Each row is followed by its class number.
[-13 -40   3  24  10  -5  -2   0  -4   2  11  35 -20  18   9 -25 -64  16
 -25  -1   7 -31  37 -11  10  -8  28   3   4 -37 -26  28  22  34  11  -5
 -38   5 -19  -1 -23]
0
[  6 -16   2  52  -2 114 -15  -9  -9 -10  24  22  22  27  -9 -14 -11  41
 -32   5  -1  -8  23 -31 -44  -6  -3  32 -31 -55  37 -36 -23   9  27  16
   0  -6  47  -3  47]
8
[ 23  22 -10  42  -4  43   7   2  -2 -24 -21   9   9   4  14  16 -16   6
 -10 -45  18  38 -19 -27   9   3   3  55  11 -24  -9  -2   8  21 -16 -24
  11 -36 -31   4 -26]
6
[ 26 -22   0   7  16  24   1  12 -13  -7  18  27   7  -1  -1 -22 -13  15
 -14  10   5 -33  -9 -28 -27   8   2  12   6 -12  15 -43   2  -5  32  49
 -31 -12  19   9  50]
2
[ 21  39   5 -46  18  -8   7  30 -40 -16 -14  21 -21  30 -11  18  10  22
  17 -10  15  -9 -25   9  -1 -22 -20  10  10  -8  17 -12  35  13   8   8
 -25  -5  -8  41 -22]
1
[ 13   7 -20  46  -9  55   9   3  -4  -9 -20   0 -10  13  11   5  -4  22
 -20 -42  10  32 -11 -19 -14   2   3  36  11 -18  -3  -5 -20  10 -19 -22
  16 -48 -30  -8 -14]
8
[-13 -37 -16  30   5  -7  -8  -7  -7  -9  34  32 -17  22   7 -23 -60   7
 -23 -12  -3 -22  39   8  17  14  26 -11  -2 -18 -31  37  18  40  23   4
 -46  -4  -6 -20 -24]
6
[  0  36  30 -56  15  -3  18  42 -24 -10 -20   8  -9  40 -14   6   6  28
  26 -12   3  -8 -26  -1 -17  -7 -22  21  23 -33  39  -2  46  14  20   0
 -30 -11 -28  45 -11]
9
[ 21  41   5 -47  12 -24   7  31 -41 -11  -8  23 -29  30 -13  14  20  18
  18 -14   6 -16 -34  15   5 -17 -22  -3  10  -2  21 -21  39  10  12  21
 -31  -3 -16  44 -17]
1
[-17 -33 -25  37 -14  10 -16  -2 -18 -12  26  25 -24  11   0  -3 -37  24
 -48 -11   3 -37  54   5   0  18  26 -13  13 -12 -32   5   8  47  24   9
 -43 -29 -10 -11 -31]
1
[ 23 -24  17  -6  14  25  -2   4 -25 -22  10  11  -1  13   3 -17 -23  25
  -4  13   4 -51  -8 -23 -34   9  16  34  -9 -10  11 -38  19   3  17  39
 -35  -6  21  25  48]
4
[-23  -4  19 -27   9 -76  -7  -9  14 -50 -26  53   0 -23  43  -4 -36  14
 -22 -32  29 -10 -27  15  44  28  19  20 -11  27   8  17  -3  22   8 -18
 -36 -39  19  40  11]
6
[-20  -7  23 -16   6 -30  -5  -7  11 -21 -48  50   9  -7  33  -9 -33  42
 -28 -13  29  -1 -18  -7  17   4  10  32  -8 -12  12   3 -13  10  -7 -45
 -35 -39  14  29   7]
0
[-10 -21  17 -51  13 -90   0   4  10 -39 -34  52 -13 -31  44 -15 -23  22
 -22 -25  29 -18 -37   7  15  35  27  13   4  40   8   5  -6  18   9  -9
 -32 -37  11  40  14]
2
[ 17  10  -4  15   0  11  28  16   0 -21 -41   5 -13  -3   5  12 -16   7
   5 -34  22  18 -15 -23   1  16   8  30  24 -12 -21   3   5  21 -10 -21
  -9 -54 -53  14  -9]
9
[ 18  -9   9   5  13  37  14  13 -22 -40  -6  18  13  -1  -2 -16 -31  10
  12   6  11 -45  -9 -17  -8   1  17  35   3 -25  20 -28  20   2  29  51
 -28  -8   3  18  52]
7
[ 27  10 -15  66  -2  42  12 -25  20 -18   3  18  17   2 -13  -7   8  45
 -19  -1 -36  37  -8 -15 -52  15 -23   1 -27  -2   4 -45 -28  11  10 -19
   8 -25  41 -10 -21]
2
[  3 -49 -13  -6  19 -36  -8   4 -12  -5  26  18 -46  20   6 -29 -44   7
 -16   1   4 -39  35  13  -9   8  41 -21  -4   5 -46  36  32  35   4  13
 -50  12   2  -7 -36]
4
[ 11  -7  -2 -34  19 -39  22  20 -25 -33 -32 -29 -35  -5  17  20 -13  -4
  20 -34  14 -15 -41   2  -4  13  32  36  12  41 -13   5  31  13 -26  12
  -3 -39 -75  27   2]
4
[ 31   5  -5  58  -8  60   2   0 -15   5 -25  10  -4  11   6   5 -24  22
 -36 -43  17  54  -5 -32 -14  -4  -7  42   8 -15 -18  -9  -5  38 -26 -27
  10 -50 -17 -34 -19]
5
[-23  -6  27 -18  15 -42 -13 -18  24 -49 -33  65   1 -18  39  -6 -38  29
 -14 -29  34   2 -18  -6  28  30  14  23 -17   6   5  25 -10  19   0 -34
 -34 -30  38  36  -1]
6
[ 26  26 -31  79 -16  55   9 -33  15  -7   7  14   8  22 -26 -12  13  35
 -29  15 -38  38  15  -5 -54  -2 -42  -2 -37 -12  -7 -38 -19  -1  -7 -31
  -1   1  68 -10 -37]
3
[ -3 -18  11 -20  10 -69 -12  -3  17 -32 -48  50  -9 -24  38  -9 -15  23
 -40 -27  29   9 -20  -2  15  20  12  23   2  20   6   0 -15  24   6 -22
 -26 -48  20  28  -8]
2
[-48  -6  -6  66 -18  48 -36 -28  25  15   1  -9  24  13  26  28   8  26
  27 -18  -3  24  51 -19  35  -9  11  36  -3 -20  23 -22 -23   9  31  -9
  20  -6  -4 -25  -1]
6
[-14  -8  14 -24   2 -43  -9  -5  24 -23 -41  58  -8 -12  29  -9 -33  37
 -20 -15  36  -4 -14  -9  16  26   8   9   3  -4  -3  22 -22  23  13 -45
 -42 -46  26  38   2]
9
[-30 -50 -13   6  -6 -26   1   6  -4  -5  20   8 -50  24  12 -27 -40   9
 -20 -12  -4 -42  36  21 -13  16  38 -16  -1   3 -13  35  17  32  18  13
 -36  -6 -34  -7 -16]
8
[ 11  39  16 -62  29 -33  14  37 -33 -19  -1   4  -8  36   0   6  -8   4
  26 -24   5  -3 -45  14  13 -18 -20  22  12  -1  36  10  55   3  13  14
 -21   2 -27  43 -11]
6
[ 21  27   9 -23  15  16 -14  22 -31   3 -12   2  -9  42 -12   4  20  39
   3 -11  -9   8 -24  -1 -22 -27 -23  24  -3 -22  27 -19  30  13   0  -2
 -14   4  12  29 -20]
4
[ 30   9  -9  54  -3  29   5 -34   8 -20   8   3   0  17 -11  -7  14  43
 -10   3 -38  30  -9  -3 -38   0 -17   0 -30   3  -6 -45 -12   7  -4 -16
  -4 -15  47   1 -31]
4
[-20  -2  -5  40 -11   3 -13  -8  18  10 -19 -19   6 -12  22  11  10   6
  64  -3   4 -11  39   5  34  -8  33   7   7  -2   7  -8  -8   0  16  22
  10  19 -22 -20  -7]
7
[  9   8  -4  10   1  13  26  21   0 -26 -45  -3 -13   1  10  19 -22   9
   1 -36  30  16 -15 -24   1  14  11  38  20  -3 -16   0   6  24 -12 -23
 -10 -62 -59  20  -7]
9
[-10   1  20 -47  10 -73  12  -1  19 -39 -45  60 -16 -24  34 -11 -30  22
 -10 -15  35 -13 -26   1  12  35  16   7  12  14  -6  21  -7  20   9 -39
 -47 -45   8  43  -4]
9
[ 26  14   4  10  -7 -27  41 -10   6 -18   3   3  -2   7  -5 -19   1  17
  15   5 -30   4 -42  11  -3  -2  -6 -11 -10  18   5 -35  10 -13  -2  -5
 -13  -8  -1  24 -11]
0
[ 23 -24   8 -15  16   6  10   5 -28 -26  12   6 -10  12   7 -14 -18  13
  -4   8   5 -37 -20 -19 -31   0  14  37  -8   0   7 -44  26  -5  21  36
 -32  -8  10  36  46]
4
[ -3   6  -7  10  -4 -15 -10 -21  -2 -30 -36  68  11 -21  27   5 -13  41
 -36 -10  22   9  -2   6  21  18   4  10  -3  -9  -3  -7 -36  29   7 -40
 -30 -40  59  20  -3]
1
[  5 -13   8  25  14  60  -2  -1  -7 -29  22  31  25  13   1 -12 -36  25
  -3   0   9 -33   9 -34  -8  14   4  44 -16 -38  18 -26   8   1  36  35
 -31 -12  31  16  51]
6
[  7 -15  -4   4   0  18  15  13 -27 -17  17  13   2  19 -10 -17 -21   4
 -34  20  -1 -42  -6  -9 -30   3  -7  33  -4 -30  17 -33  22 -10  34  42
 -39   2  21   9  45]
3
[ -9   0   9   0   5  -3  -3  -8  13 -25 -47  57  17 -10  27  -9 -31  45
 -28 -15  30  21   7 -13  11  19   0  25   9 -23  -4   8 -30  27   7 -59
 -31 -52  47  29  -3]
9
[ -2  40  13 -22  11   1  -8  28 -19  -1 -11   7 -20  39 -17   9  10  23
  -4  -6   3 -14 -15  -3 -30 -23 -38  30  -4 -30  34  -4  39   2   5   9
 -17  16  -3  31 -26]
3
[ 23 -18  27   5   9  30  11   4 -27 -14   9  29  -1   9  -3 -25 -31  16
  -9   9   8 -21 -16 -27 -37   2  -1  23   0 -12  19 -23  22  11  16  43
 -35 -15  16   0  60]
5
[-16  -8  46 -51  16 -59   2  -6   6 -35 -43  58 -19 -23  39 -11 -42  25
 -21 -24  36  -5 -39  -4  -1  33  14  14   9  33  11  27   2  29 -15 -24
 -32 -43  16  22   9]
5
[ 18  22  22 -58  29 -64  10  48 -26 -14 -18  -7 -19  12   3   7  16  11
  18 -30   3  -5 -49   7 -11  -7 -11  20  11  19  42  -8  44   5  18  31
 -10  -8 -45  36  -7]
2
[-35  -3  -4  29 -12  15   1  -6  16  21 -23 -32  16   6  26  27  25  19
  57  -8   2  19  50  -7  21   2  18  24  21 -15  15 -24 -16   4  26  -7
  10 -20 -35 -15  -5]
9
[-32  -7  16  48  -9  42 -23 -18  10  29  -9 -10   9   9  24  17   9  31
  31  -7   2  25  45 -19   1 -15  12  28   7 -11  19  -8 -12  17  13  -1
  17   0  -8 -46   3]
5
[-30  -4   3  33  -6  24 -16 -13  15  29 -15  -8   9  11  23  17  10  23
  40  -6   5   1  38 -19  38 -26  16  29   7 -13  14 -25 -12  -9  13  -8
  16   3 -27 -13   7]
0
[  6  42   8 -42   9  -1   3  31 -48 -14  -6   8  -7  29 -13  24  11  28
   9 -15   6  -9 -22  10 -25 -20 -24  24  13 -13  36 -20  40  13  15  10
 -14 -16 -21  43  -9]
1
[ 29  28 -15  60 -10  27  18 -18   9 -32  -5   6   7   0 -14 -10  -2  27
  13  -4 -34  18 -14   8 -12  -1 -10 -16 -19   7   1 -33  -9  12  -1  -2
   1  -7  23   5 -27]
7
[ 18 -12  -1  18  -2  37   7   3 -25 -20  15  15   8  17 -13 -17 -14   8
 -34  18   3 -42  11 -15 -27   4 -10  43 -12 -35  13 -42  17  -8  26  43
 -30  -2  34  11  44]
3
[-23 -34 -18  33  10  18 -20  -5   0 -12  32  31 -10  18   7 -17 -58  15
 -40 -15  -2 -23  51  -6  -1  20  22  -3  -2 -24 -17  34  19  47  27   1
 -39  -9   0 -12 -27]
6
[-17 -15  22 -39  13 -82  -5   0  12 -30 -35  54  -8 -28  41 -10 -25  24
 -28 -21  28 -13 -28   9   9  31  16  15   0  24  10   1 -11  19   8 -16
 -33 -37  17  33   7]
2
[  7  -7  13  37  12  82 -12  -7 -13 -25  36  41  39  16  -7 -11 -32  28
 -23   5   6 -22  12 -28 -17   5  -3  34 -29 -52  25 -30   2  11  34  28
 -29  -4  45   2  53]
6
[ -2   4   0  46  -6  18 -30 -14  27 -27 -52  59  19 -22  17 -11 -38  47
 -38 -16  23   9   5 -12   0  15   7  13 -16 -20   8   5 -35  38  -3 -39
 -21 -34  55   7 -11]
7
[ 13  34   0   1   4  76 -26  28 -11  13 -14  15  -3  49 -16  -1  23  45
 -16 -16   0  19  -2 -18 -51 -27 -28  21  -9 -42  61  -6   9  20   8 -12
   8   1  18  17 -13]
8
[ -2   0  21   4   9 -10  -7 -14  10 -22 -48  57  23 -14  30 -13 -27  45
 -38 -17  24  15 -13 -18  14   5  -2  36 -11 -21  13 -11 -25   9  -7 -50
 -24 -40  41  27   1]
0
[ 10  12 -10  44   4  45   7   5  -1 -28  -9  17   4   5  13  14 -30  11
  -6 -45  19  26 -16 -25  14  10  11  37   4 -11 -15   0   1  25 -14 -17
  -2 -36 -26  -4 -14]
6
[ -1   0  13 -26   0 -49   7  -5  14 -27 -51  50   4 -22  37 -11 -17  25
 -15 -19  36  14 -15  -5  24  22   9  25  23  -7  -9  14 -18  11   6 -49
 -33 -48  21  38  -3]
9
[-25   8 -22  15  -6  -6   1 -19   6  16  -1   2  -7   0  27  33  22  11
  69   9  11  -7  36  11  25  -7  24  -3  11  20  -8 -27 -20  -8  18   4
   2   2 -15 -17  -6]
1
[ 24  19  -7  42 -14 -10  27 -15   1 -36  -6   2  -3 -14  -9 -13  -6  18
  29  -6 -30   0 -26  16 -12   4  -3  -8 -13  15  -7 -31   2   0   0  11
  -5 -10  -1  20 -14]
7
[  4  38  16 -23  22  45  -9  31 -18   1  -6  23  -8  44  -8  -1   9  32
   6 -17   9  14 -16 -11 -47 -28 -22  16   4 -29  59   2  19  15   4  -4
   5   4   7  21 -14]
8
[ 22  -9  -6  13  -2  46  -1   2 -32 -26  28  43   2   6 -16  -6 -20  25
 -20  15   9 -54   3 -18 -30   5   2  16 -10 -22   6 -42  10   8  37  43
 -39 -16  25  27  60]
1
[ -2  28  20 -56  18 -28   8  39 -32 -21   4   2  -9  29  -2   7  -2   3
  17 -29   2  -9 -50  10  11 -14 -16  26   8  -9  41  -2  58   3  19  25
 -24   1 -34  51   2]
6
[ 15  -9  -2  -6  13 -26  23  18 -14 -37 -34 -23 -34  -2  15  14 -16   2
  14 -31  10 -11 -33  -4   1  14  34  30   8  36 -19  -2  26  18 -29  13
 -10 -39 -57  26   0]
4
[ 18  43  20 -15  11  47  -2  33 -18   1 -16  16  12  38 -16   5  15  39
   1 -16   6  17  -5 -22 -33 -11 -32  28  15 -59  39 -12  28  20  19 -16
 -16 -11  -2  27 -24]
9
[ 13  34  33 -57  23 -20  17  42 -38  -1 -19  -2  -1  29  -7   0   3  16
  22 -13   6  -8 -37   1  -7 -30 -17  31  12 -23  40 -12  53  -8  -2   5
 -17   4 -42  37  -9]
0
[ -6 -45 -24  -1   8 -10  -7  -4 -13  -1  14   2 -35  31  13 -18 -36  14
 -37  -2  -3 -26  37   9  -5   9  32  -2  10   0 -35  16  24  36   3  -3
 -44 -13  -6  -3 -39]
4
[ 22  23 -24  74 -17  30  14 -27   6 -18  -4  -7   9  18 -14  -1  15  27
 -33   7 -32  44   6  -1 -35 -11 -40  17 -34  -4   2 -52 -17  -3   3 -23
   4 -13  49  -9 -33]
3
[ 11  18  12  27  -1  22  24 -34  -1 -14   6  20 -13  10 -11 -11 -11  36
   6   1 -36  22 -31  -4 -47   8 -34 -10 -20  15   2 -33  -5   9 -13  -7
  -8 -24  22  10  -8]
5
[-21 -15 -19  44  -9  15  -9 -18  17  29 -12 -12  14  -5  27  16  29  20
  46  -2  -6  30  31 -11  15  -6  21  17  15  -6   4 -21 -34  -5  21  -8
  25   4 -14 -44 -11]
2
[ 40 -16  -7  38  16  67   1   2 -12  -6  22  38  29   7  -7 -21 -14  29
 -33  12  -3  -7   1 -33 -36   9  -2  22 -11 -49  15 -35 -13  11  36  27
 -19  -3  44 -16  36]
2
[ 14  12  -5  25   5   5  23  10  -3 -42 -21   6  -7 -10  22  16 -32  -7
  -1 -51  23  15 -30 -20  19  17  17  48  15   9 -17  -2  17  18 -15  -9
   1 -44 -49  17  -9]
6
[ 22  -8 -12  27   0  58  -1   3 -17 -21  24  38   3  11 -15  -3 -12  29
 -30  12   3 -45  15 -24 -32  14  -1  12 -21 -27  10 -51   6  11  43  38
 -40 -13  36  20  46]
1
[ 10   8 -11  44   0  43   2   1   3 -29 -15  15   1   7  11  16 -25  12
 -15 -49  21  29 -14 -24  16  10   8  41  -3 -16 -13   0   2  27 -15 -18
  -3 -44 -29  -2 -19]
6
[ 26  15 -21  51  -3  54   5  -1   6 -23 -20   8  11  11  16  16 -15  12
 -21 -44  15  41 -15 -31  12   9   3  46   1 -16  -5  -7  -2  24 -13 -23
   3 -42 -19   0 -17]
6
[ 24  17  -7  57 -10  51  21 -27  10  -6   6  14  19  21 -20 -13  -1  46
 -16  -2 -34  32  -9  -8 -18  -5 -30   6 -33 -26  -6 -45 -16 -11  -7 -35
   0 -18  33   3 -18]
0
[ 23  18 -10  28   1   9  18  23  -9 -36 -50  -1 -12 -11   6  10 -28   3
   6 -39  14  -8 -25  -5  12   8  21  28  11   3  -5   7  18  33 -19   9
  -4 -34 -60  11  -6]
7
[ 23  -5 -13  41   2  80  -4 -10 -30 -19  29  41  19  14 -15   0 -18  34
 -29  10   4 -26  23 -23 -25   3  -7  22 -15 -43   3 -45  -7  12  36  26
 -24 -17  43   5  47]
1
